In the rows, zero is written as 128.
Here are made-up elements, facts about them, and rows of numbers that follow some of those facts. Name the element behind each unnamed row.

Some elements and their rows:
(70): 129; 137; 112; 95; 131; 86; 130; 123; 113; 79; 161; 122; 111; 145; 127; 144; 148; 161; 116; 155; 144; 150; 123; 128; 124; 120; 106; 120; 106; 125; 136; 116; 128; 138; 109; 141; 168; 131
(686): 117; 136; 145; 117; 135; 131; 137; 128; 108; 126; 116; 115; 110; 147; 148; 111; 127; 142; 113; 163; 150; 152; 134; 127; 141; 128; 109; 137; 124; 125; 130; 111; 134; 103; 91; 129; 135; 124
(726): 111; 131; 140; 117; 117; 107; 119; 133; 114; 121; 156; 126; 136; 120; 122; 119; 135; 117; 133; 133; 135; 115; 136; 139; 124; 139; 121; 132; 123; 101; 143; 123; 126; 133; 142; 121; 114; 133
(105): 133; 140; 164; 169; 122; 84; 99; 118; 110; 113; 140; 151; 132; 106; 121; 107; 119; 140; 121; 117; 132; 81; 118; 179; 174; 118; 99; 111; 159; 96; 97; 124; 128; 155; 146; 150; 119; 118
(1067): 116; 124; 123; 101; 131; 117; 133; 123; 106; 95; 163; 111; 104; 148; 122; 128; 159; 147; 110; 173; 160; 153; 106; 123; 135; 134; 97; 127; 127; 119; 126; 118; 129; 113; 80; 143; 149; 124
(396): 126; 138; 113; 94; 133; 85; 129; 120; 110; 79; 165; 120; 112; 146; 125; 144; 147; 162; 115; 156; 145; 153; 121; 128; 124; 121; 105; 119; 103; 125; 138; 114; 126; 139; 106; 142; 167; 131
(750): 125; 128; 137; 126; 141; 139; 137; 112; 119; 136; 132; 142; 122; 126; 126; 152; 124; 137; 126; 143; 120; 121; 113; 121; 117; 127; 133; 116; 119; 142; 129; 132; 130; 144; 129; 139; 117; 136
(1105): 125; 133; 92; 118; 115; 126; 131; 135; 131; 98; 121; 110; 116; 136; 138; 94; 133; 138; 108; 150; 142; 156; 127; 121; 153; 121; 107; 128; 124; 115; 131; 135; 131; 95; 79; 125; 155; 114
(277): 179; 130; 165; 120; 141; 166; 128; 151; 144; 149; 103; 116; 133; 144; 128; 141; 155; 150; 142; 98; 137; 153; 134; 98; 114; 113; 147; 159; 157; 148; 120; 118; 140; 135; 152; 138; 140; 112
(477): 175; 140; 157; 123; 135; 169; 137; 151; 149; 148; 108; 130; 114; 116; 138; 143; 148; 152; 139; 106; 139; 141; 139; 84; 121; 109; 150; 160; 139; 143; 125; 136; 138; 148; 168; 141; 134; 123
(142): 117; 121; 158; 165; 121; 96; 162; 145; 94; 145; 101; 133; 141; 129; 158; 109; 84; 105; 101; 139; 160; 132; 112; 181; 183; 101; 150; 104; 140; 104; 86; 137; 167; 129; 127; 172; 107; 91
(732): 135; 116; 148; 126; 142; 139; 127; 118; 123; 142; 126; 128; 136; 149; 120; 153; 134; 131; 131; 121; 124; 135; 112; 128; 115; 124; 136; 127; 137; 153; 122; 119; 122; 136; 125; 136; 121; 123
(217): 179; 147; 130; 116; 120; 126; 120; 162; 155; 114; 121; 120; 128; 119; 130; 127; 149; 151; 141; 88; 137; 146; 160; 101; 118; 108; 143; 150; 141; 119; 132; 129; 140; 145; 176; 132; 163; 121
(733): 179; 149; 133; 114; 121; 125; 122; 162; 155; 112; 122; 117; 126; 118; 128; 127; 150; 153; 140; 90; 135; 146; 161; 99; 116; 108; 141; 152; 141; 118; 134; 128; 142; 143; 174; 133; 166; 123
(677): 121; 127; 135; 121; 145; 136; 135; 107; 115; 131; 137; 139; 116; 131; 128; 154; 130; 143; 127; 151; 124; 125; 110; 120; 115; 127; 128; 118; 119; 145; 132; 130; 129; 144; 121; 139; 121; 137
(468): 123; 113; 80; 115; 130; 135; 119; 128; 157; 118; 104; 111; 131; 117; 136; 94; 114; 95; 121; 141; 85; 117; 132; 120; 142; 143; 122; 117; 118; 110; 133; 120; 126; 94; 94; 97; 142; 151
(830): 105; 132; 140; 130; 135; 131; 131; 120; 114; 137; 114; 122; 117; 139; 145; 109; 114; 127; 118; 155; 133; 133; 133; 138; 136; 135; 113; 130; 121; 126; 132; 113; 127; 107; 99; 121; 117; 129
(380): 118; 133; 143; 136; 132; 136; 133; 130; 122; 144; 103; 121; 122; 131; 147; 107; 113; 124; 125; 139; 135; 132; 140; 133; 136; 133; 122; 138; 128; 124; 132; 120; 129; 107; 114; 120; 118; 125

Some facts about the elements:
(884) grufitur kiten; (108) grufitur rire; (597) grufitur kiten; (908) grufitur vige
(468) grufitur plega; (1148) grufitur bubre; (1046) grufitur plega; (342) grufitur kiten
(454) grufitur plega; (210) grufitur kiten; (493) grufitur bubre; (1098) grufitur kiten
(141) grufitur mestak; (1105) grufitur plega; (676) grufitur vige; (1030) grufitur kiten
(785) grufitur klunuk; (621) grufitur kiten; (380) grufitur klunuk; (334) grufitur mestak
(713) grufitur rire; (525) grufitur klunuk; (541) grufitur mestak; (244) grufitur rire
(1161) grufitur rire; (179) grufitur kiten; (591) grufitur rire; (1052) grufitur plega
(277) grufitur mestak; (343) grufitur bubre; (912) grufitur mestak; (1150) grufitur vige
(1056) grufitur plega; (1001) grufitur mestak; (887) grufitur rire; (857) grufitur plega
(830) grufitur klunuk; (23) grufitur rire; (998) grufitur rire; (649) grufitur vige
(455) grufitur mestak; (406) grufitur rire; (1085) grufitur vige; (368) grufitur bubre
(1067) grufitur vige; (32) grufitur rire; (531) grufitur klunuk; (376) grufitur mestak
(70) grufitur bubre; (754) grufitur plega; (746) grufitur plega; (882) grufitur plega
(191) grufitur mestak; (429) grufitur bubre; (442) grufitur plega; (1016) grufitur kiten
(804) grufitur rire; (584) grufitur bubre; (98) grufitur vige; (913) grufitur rire
(167) grufitur plega; (1096) grufitur vige; (14) grufitur mestak; (703) grufitur mestak
(207) grufitur klunuk; (99) grufitur kiten; (755) grufitur klunuk; (482) grufitur rire
(1106) grufitur klunuk; (980) grufitur plega; (570) grufitur vige; (552) grufitur mestak
(105) grufitur kiten; (183) grufitur bubre; (1120) grufitur bubre; (77) grufitur vige
(55) grufitur bubre; (726) grufitur kiten; (750) grufitur rire; (643) grufitur rire
(483) grufitur vige; (1100) grufitur klunuk; (677) grufitur rire; (1141) grufitur plega
(459) grufitur plega; (477) grufitur rire; (379) grufitur mestak; (396) grufitur bubre
(220) grufitur rire; (369) grufitur rire; (142) grufitur klunuk; (618) grufitur mestak
(732) grufitur mestak; (211) grufitur rire; (348) grufitur bubre; (544) grufitur plega
(1038) grufitur bubre; (733) grufitur bubre; (930) grufitur klunuk; (686) grufitur klunuk
(1118) grufitur plega; (1063) grufitur mestak; (233) grufitur bubre; (774) grufitur rire
(474) grufitur rire; (194) grufitur kiten; (217) grufitur bubre; (922) grufitur mestak
(80) grufitur vige; (884) stema (191); (597) stema (1120); (468) stema (1106)
(1148) stema (774); (1046) stema (525); (342) stema (1098); (454) stema (442)
(210) stema (1001); (493) stema (1148); (1098) stema (217); (1105) stema (908)
(676) stema (455); (1030) stema (207); (785) stema (482); (621) stema (1105)
(380) stema (1161); (525) stema (70); (541) stema (483); (244) stema (591)
(179) stema (379); (591) stema (477); (1052) stema (211); (343) stema (210)
(912) stema (80); (1150) stema (677); (1001) stema (369); (887) stema (376)
(857) stema (406); (830) stema (746); (23) stema (1056); (998) stema (1100)
(649) stema (380); (455) stema (32); (406) stema (531); (1085) stema (887)
(368) stema (1038); (1067) stema (621); (376) stema (179); (70) stema (686)
(754) stema (98); (746) stema (454); (882) stema (141); (191) stema (541)
(429) stema (1016); (442) stema (733); (1016) stema (570); (804) stema (55)
(584) stema (429); (98) stema (755); (913) stema (233); (167) stema (785)
(1096) stema (468); (703) stema (584); (207) stema (922); (99) stema (643)
(755) stema (703); (482) stema (348); (1106) stema (754); (980) stema (1030)
(570) stema (142); (552) stema (277); (105) stema (884); (183) stema (618)
(1120) stema (167); (77) stema (882); (55) stema (183); (726) stema (493)
(750) stema (194); (643) stema (105); (483) stema (77); (1100) stema (676)
(677) stema (1063); (1141) stema (1052); (459) stema (597); (396) stema (1067)
(220) stema (544); (142) stema (99); (618) stema (1141); (732) stema (108)
(211) stema (244); (348) stema (343); (544) stema (1046); (1038) stema (913)
(686) stema (713); (1063) stema (857); (233) stema (930); (774) stema (1085)
(474) stema (830); (194) stema (732); (922) stema (552); (80) stema (396)

Which element is each row?
No name comes twice in this set of rows, the named rows included.
168; 139; 108; 129; 106; 160; 126; 169; 160; 122; 89; 108; 127; 116; 139; 79; 136; 134; 125; 101; 138; 154; 157; 97; 148; 107; 137; 156; 154; 111; 130; 145; 144; 102; 130; 116; 156; 107 => (1056)
147; 128; 164; 174; 161; 131; 68; 74; 123; 127; 107; 153; 134; 131; 109; 122; 127; 160; 131; 111; 83; 76; 99; 156; 144; 119; 94; 109; 175; 154; 97; 108; 105; 159; 120; 134; 120; 127 => (191)
117; 135; 142; 94; 126; 97; 131; 134; 102; 96; 174; 116; 107; 139; 126; 134; 154; 150; 117; 166; 162; 143; 123; 133; 136; 139; 94; 132; 116; 105; 136; 104; 126; 120; 108; 138; 148; 136 => (621)
123; 110; 128; 104; 159; 142; 122; 121; 146; 149; 93; 108; 128; 122; 150; 112; 108; 86; 129; 155; 79; 106; 138; 121; 128; 163; 126; 126; 116; 114; 135; 84; 135; 100; 103; 94; 126; 177 => (1106)
126; 128; 162; 156; 109; 72; 138; 142; 97; 119; 147; 143; 142; 113; 132; 120; 109; 117; 111; 121; 163; 109; 112; 186; 177; 109; 129; 104; 148; 87; 88; 136; 154; 153; 158; 169; 116; 101 => (99)
136; 88; 107; 91; 157; 136; 124; 131; 167; 134; 119; 103; 138; 112; 127; 132; 129; 59; 133; 144; 70; 101; 121; 115; 124; 170; 142; 113; 124; 99; 117; 88; 144; 114; 116; 103; 136; 192 => (98)
124; 126; 135; 130; 138; 138; 137; 115; 122; 139; 132; 142; 118; 126; 130; 153; 124; 133; 126; 138; 126; 122; 113; 120; 121; 128; 137; 126; 110; 150; 126; 135; 121; 148; 133; 137; 113; 136 => (804)
111; 155; 114; 155; 122; 155; 171; 120; 128; 157; 143; 175; 127; 133; 90; 179; 93; 151; 159; 123; 144; 118; 158; 152; 87; 170; 131; 79; 141; 167; 132; 151; 139; 96; 144; 114; 125; 136 => (482)
134; 135; 100; 148; 121; 139; 90; 116; 150; 109; 99; 125; 126; 111; 129; 74; 121; 134; 122; 120; 97; 106; 135; 130; 156; 127; 99; 127; 146; 118; 126; 133; 113; 108; 99; 106; 144; 129 => (882)
128; 110; 146; 123; 118; 74; 169; 166; 109; 130; 145; 126; 150; 117; 142; 138; 104; 79; 113; 132; 154; 121; 113; 170; 165; 126; 159; 101; 124; 78; 93; 124; 172; 140; 158; 164; 120; 125 => (1016)
184; 132; 166; 127; 144; 168; 113; 141; 149; 147; 99; 120; 133; 140; 124; 137; 155; 151; 144; 92; 129; 142; 136; 101; 114; 111; 140; 157; 167; 148; 118; 116; 135; 138; 152; 135; 139; 117 => (141)
106; 134; 143; 106; 138; 121; 139; 119; 96; 113; 130; 112; 100; 155; 149; 116; 133; 154; 105; 186; 159; 161; 124; 130; 141; 129; 93; 132; 116; 129; 135; 104; 131; 98; 73; 133; 142; 123 => (525)
147; 128; 162; 168; 165; 137; 62; 71; 131; 126; 107; 152; 132; 129; 105; 122; 131; 160; 136; 111; 75; 72; 105; 147; 138; 127; 90; 116; 174; 157; 103; 101; 99; 156; 115; 124; 122; 139 => (541)
111; 122; 100; 143; 110; 95; 120; 133; 145; 123; 154; 135; 107; 119; 140; 153; 128; 118; 124; 97; 129; 117; 118; 130; 137; 118; 131; 163; 59; 149; 124; 138; 75; 154; 152; 120; 126; 136 => (183)
122; 127; 92; 130; 110; 132; 127; 135; 138; 112; 114; 117; 125; 125; 134; 90; 125; 122; 113; 133; 128; 138; 135; 124; 147; 122; 119; 128; 127; 116; 134; 141; 127; 98; 96; 114; 142; 120 => (442)

Now the same elements, written a new way:
Some rows with their names:
(552): 132; 147; 120; 124; 124; 119; 115; 123; 129; 133; 103; 123; 110
(277): 140; 163; 137; 130; 141; 131; 107; 97; 121; 139; 85; 112; 114
(1100): 135; 142; 153; 139; 146; 110; 163; 142; 107; 98; 96; 92; 91
(998): 131; 103; 127; 114; 128; 133; 136; 161; 111; 115; 121; 64; 102
(703): 156; 141; 121; 117; 144; 152; 127; 129; 128; 126; 126; 139; 123
(23): 89; 108; 95; 111; 117; 48; 57; 114; 87; 125; 161; 111; 133
(531): 137; 158; 164; 147; 150; 110; 139; 110; 90; 109; 84; 109; 128
(220): 130; 100; 126; 104; 119; 133; 133; 174; 126; 110; 127; 73; 116
(108): 135; 119; 155; 138; 115; 141; 110; 114; 86; 146; 95; 78; 125
(732): 145; 142; 114; 128; 132; 126; 126; 136; 125; 142; 94; 101; 82
(754): 154; 158; 123; 151; 121; 148; 134; 145; 86; 133; 156; 109; 121
(1105): 138; 132; 144; 141; 117; 162; 132; 146; 118; 116; 101; 90; 95
(77): 109; 153; 129; 121; 91; 91; 124; 154; 125; 114; 60; 53; 139
(1161): 131; 119; 152; 141; 110; 131; 114; 115; 86; 133; 92; 87; 130
(1038): 129; 127; 120; 118; 132; 100; 120; 132; 110; 133; 103; 110; 127
(887): 144; 119; 147; 119; 140; 153; 130; 135; 101; 129; 103; 54; 113
(482): 123; 115; 139; 122; 123; 121; 110; 130; 100; 127; 115; 86; 125
(930): 124; 162; 155; 152; 143; 97; 131; 105; 82; 108; 85; 118; 111

Name these rows:
No name comes twice in this set of rows, the named rows included.
123; 128; 185; 162; 125; 120; 128; 77; 139; 153; 132; 68; 145 => (369)
128; 112; 101; 115; 130; 88; 126; 154; 111; 134; 118; 100; 105 => (368)
123; 108; 165; 126; 158; 111; 143; 121; 118; 80; 94; 137; 105 => (142)
146; 156; 91; 107; 148; 118; 108; 148; 74; 87; 69; 128; 103 => (597)
151; 157; 81; 124; 155; 116; 170; 154; 91; 143; 174; 80; 145 => (1096)
141; 92; 142; 114; 147; 131; 129; 132; 121; 124; 104; 145; 130 => (429)
145; 138; 158; 123; 131; 151; 114; 114; 78; 129; 74; 87; 153 => (477)
157; 136; 161; 132; 141; 147; 153; 129; 118; 150; 68; 86; 130 => (733)
129; 146; 123; 107; 122; 143; 99; 166; 95; 92; 91; 118; 133 => (167)
132; 145; 131; 129; 161; 95; 142; 135; 78; 99; 96; 96; 104 => (785)
124; 83; 157; 112; 159; 121; 93; 117; 113; 122; 97; 73; 103 => (643)

